Here is a tiny trained network, its code and every weight. The questions are about switching its units off for an input and a target symbol, where a switched-off unit gives its printed mean instead of its output.

import numpy as np


def w(rows, s, z=0):
    codes = np.array(rows[::2]) - 128.0
    scale = np.full(codes.shape[1], s)
    scale[-1] = z or s
    return codes * scale


def f(y):
    return np.maximum(y, 0)


def softmax(a):
    e = np.exp(a - a.max(-1, keepdims=True))
    return e / e.sum(-1, keepdims=True)


def log_softmax(a):
    a = a - a.max(-1, keepdims=True)
    return a - np.log(np.exp(a).sum(-1, keepdims=True))


def net(x, mask):
    ids = ['ζθλμπστφψω'.index(c) for c in x.split()]
    T = len(ids)
    res = E[ids] + P[:T]
    u = 0
    for l in range(2):
        q, k, v = (res @ M[l].T for M in (Q, K, V))
        z = softmax(np.where(np.tri(T) > 0, q @ k.T / 3**0.5, -1e9)) @ v
        res = res + np.where(mask[u], z, O[l][:, -1]) @ O[l][:, :-1]
        u += 1
        y = f(res @ A[l][:, :-1].T + A[l][:, -1])
        res = res + np.where(mask[u : u + 8], y, B[l][:, -1]) @ B[l][:, :-1]
        u += 8
    return log_softmax(res[-1] @ U[:, :-1].T + U[:, -1])


Q, K, V, O, A, B = {}, {}, {}, {}, {}, {}
E = w([
[231,95,223,252],'ζ',
[43,223,154,143],'θ',
[66,12,224,152],'λ',
[62,164,183,215],'μ',
[114,151,164,220],'π',
[134,130,202,68],'σ',
[196,80,60,138],'τ',
[103,111,181,115],'φ',
[119,160,124,90],'ψ',
[190,156,185,149],'ω',
],0.016)
P = w([
[130,239,254,121],'0',
[95,126,139,146],'1',
[80,130,123,134],'2',
[124,132,114,142],'3',
[134,135,113,149],'4',
[206,151,100,158],'5',
[176,133,93,149],'6',
[162,108,106,141],'7',
[170,106,105,147],'8',
[241,104,87,158],'9',
],0.0084)
Q[0] = w([
[131,84,103,230],'0.h0',
[138,161,1,87],'0.h0',
[188,135,45,211],'0.h0',
],0.0082)
K[0] = w([
[205,71,193,182],'0.h0',
[57,195,156,176],'0.h0',
[171,254,192,132],'0.h0',
],0.0061)
V[0] = w([
[255,161,136,232],'0.h0',
[195,190,184,86],'0.h0',
[199,57,113,30],'0.h0',
],0.0072)
O[0] = w([
[2,63,165,147,254],'0.h0',
[42,156,185,84,190],'0.h0',
[91,117,50,49,88],'0.h0',
],0.0091,0.0069)
A[0] = w([
[133,179,130,161,252],'0.n0',
[91,77,143,156,216],'0.n1',
[108,145,125,62,205],'0.n2',
[134,114,139,164,104],'0.n3',
[133,145,174,127,110],'0.n4',
[178,100,182,3,81],'0.n5',
[74,96,132,145,200],'0.n6',
[157,75,143,74,192],'0.n7',
],0.013,0.0038)
B[0] = w([
[171,62,191,123,168],'0.n0',
[186,133,104,24,254],'0.n1',
[248,148,167,127,157],'0.n2',
[114,62,131,154,170],'0.n3',
[156,102,128,213,171],'0.n4',
[160,159,71,156,166],'0.n5',
[251,145,113,159,233],'0.n6',
[142,254,107,182,166],'0.n7',
],0.0069,0.012)
Q[1] = w([
[146,189,136,110],'1.h0',
[22,59,31,130],'1.h0',
[103,254,56,104],'1.h0',
],0.0079)
K[1] = w([
[51,173,165,95],'1.h0',
[144,51,2,116],'1.h0',
[142,91,67,162],'1.h0',
],0.0074)
V[1] = w([
[39,216,65,163],'1.h0',
[126,7,90,57],'1.h0',
[160,170,207,255],'1.h0',
],0.0066)
O[1] = w([
[162,135,149,251,42],'1.h0',
[178,86,144,166,68],'1.h0',
[114,80,97,178,251],'1.h0',
],0.013,0.018)
A[1] = w([
[146,108,135,116,254],'1.n0',
[96,154,30,77,119],'1.n1',
[255,102,116,2,163],'1.n2',
[29,224,142,127,154],'1.n3',
[205,73,149,89,218],'1.n4',
[151,88,164,49,202],'1.n5',
[125,35,158,163,146],'1.n6',
[163,75,150,60,160],'1.n7',
],0.008,0.0028)
B[1] = w([
[100,254,183,132,173],'1.n0',
[131,90,178,102,207],'1.n1',
[147,135,122,231,246],'1.n2',
[142,139,5,204,145],'1.n3',
[50,109,150,157,203],'1.n4',
[103,174,174,127,213],'1.n5',
[110,147,96,27,190],'1.n6',
[126,131,176,188,212],'1.n7',
],0.0067,0.013)
U = w([
[33,254,190,128,201],'ζ',
[92,179,99,222,138],'θ',
[177,147,130,204,141],'λ',
[87,172,124,101,3],'μ',
[164,97,206,119,47],'π',
[128,236,107,150,130],'σ',
[186,234,204,225,163],'τ',
[150,170,145,166,123],'φ',
[182,238,102,93,217],'ψ',
[119,222,173,101,30],'ω',
],0.0074,0.0069)

Each question gives the input, a string of symbols that net reads in full, and the target symbol t.
The units are the heads (3 rows each of Q, K, V and O) and the neurons (one row each of A and B). Each row of codes is followed by its name. A weight is (code - 128) times the scale printed after its matrix; where a second scale follows, it is the last column's (O, A, B and U).
mask holds one flag per unit, layer by layer, with each layer's heads first. A switched-off unit (its flag False) gives its mean, the last column of its rows in O or B, instead of its output. The means were averaged over made-up inputs and are rounded, as every weight is.
A unit's drop is (log p(t) with every unit on - log p(t) with that unit switched off) / (log p(t) with every unit on - log p(t) with every unit switched off).
The circuit of an input: a set's keep is (log p(t) with only the set's units on - log p(t) with every unit switched off) / (log p(t) with every unit on - log p(t) with every unit switched off). Starting from the 12 units with the biggest drops (on a tie, the unit counted first), units are removed one at a time, each time the one whose removal leaves the highest keep (on an exact tie, the one counted first), for as long as the keep stays at least 0.8.
circuit, biggest first: the units of the circuit, biggest drop first
unit that matters most: the unit with the biggest drop
k most important neurons: the k neurons with the biggest drops, biggest first
k most important neurons of layer l: the k neurons of layer l with the biggest drops, biggest first
drop of u: that unit's drop, to one decimal
input θ ω σ σ, target θ: circuit, biggest first : 1.h0, 0.n1, 0.h0
input τ τ τ σ λ, target τ: 2 most important neurons : 1.n2, 0.n6
input θ τ τ φ φ λ ω τ λ τ, target θ: most important neuron : 0.n1
input τ τ σ, target τ: 2 most important neurons of layer 1 : 1.n2, 1.n6
input τ τ ψ μ τ τ φ, target τ: circuit, biggest first : 1.h0, 1.n2, 0.h0
input θ λ ζ σ, target θ: 3 most important neurons of layer 0 : 0.n1, 0.n6, 0.n4
input θ ψ λ ψ, target θ: 2 most important neurons : 0.n1, 0.n6
input θ λ μ τ τ ω ω, target θ: 2 most important neurons of layer 1 : 1.n5, 1.n0
input ζ σ ζ θ ζ ζ ζ θ ζ ω, target ζ: 3 most important neurons of layer 0 : 0.n1, 0.n5, 0.n7
input σ τ τ σ, target ψ: 3 most important neurons of layer 0 : 0.n5, 0.n7, 0.n2
input τ φ τ σ, target τ: 3 most important neurons : 0.n2, 1.n6, 1.n2
input ζ σ τ ζ, target ζ: 2 most important neurons of layer 0 : 0.n1, 0.n5
input θ σ ψ, target θ: 3 most important neurons : 0.n1, 1.n3, 0.n6
input ω φ ζ, target ζ: unit that matters most : 1.n6
input ζ τ τ λ ζ, target π: drop of 1.n7 : 0.0
input τ τ τ, target τ: drop of 1.n6 : 0.1
input τ τ τ λ, target τ: drop of 0.h0 : 0.1
input τ λ ψ, target τ: drop of 1.n6 : 0.1
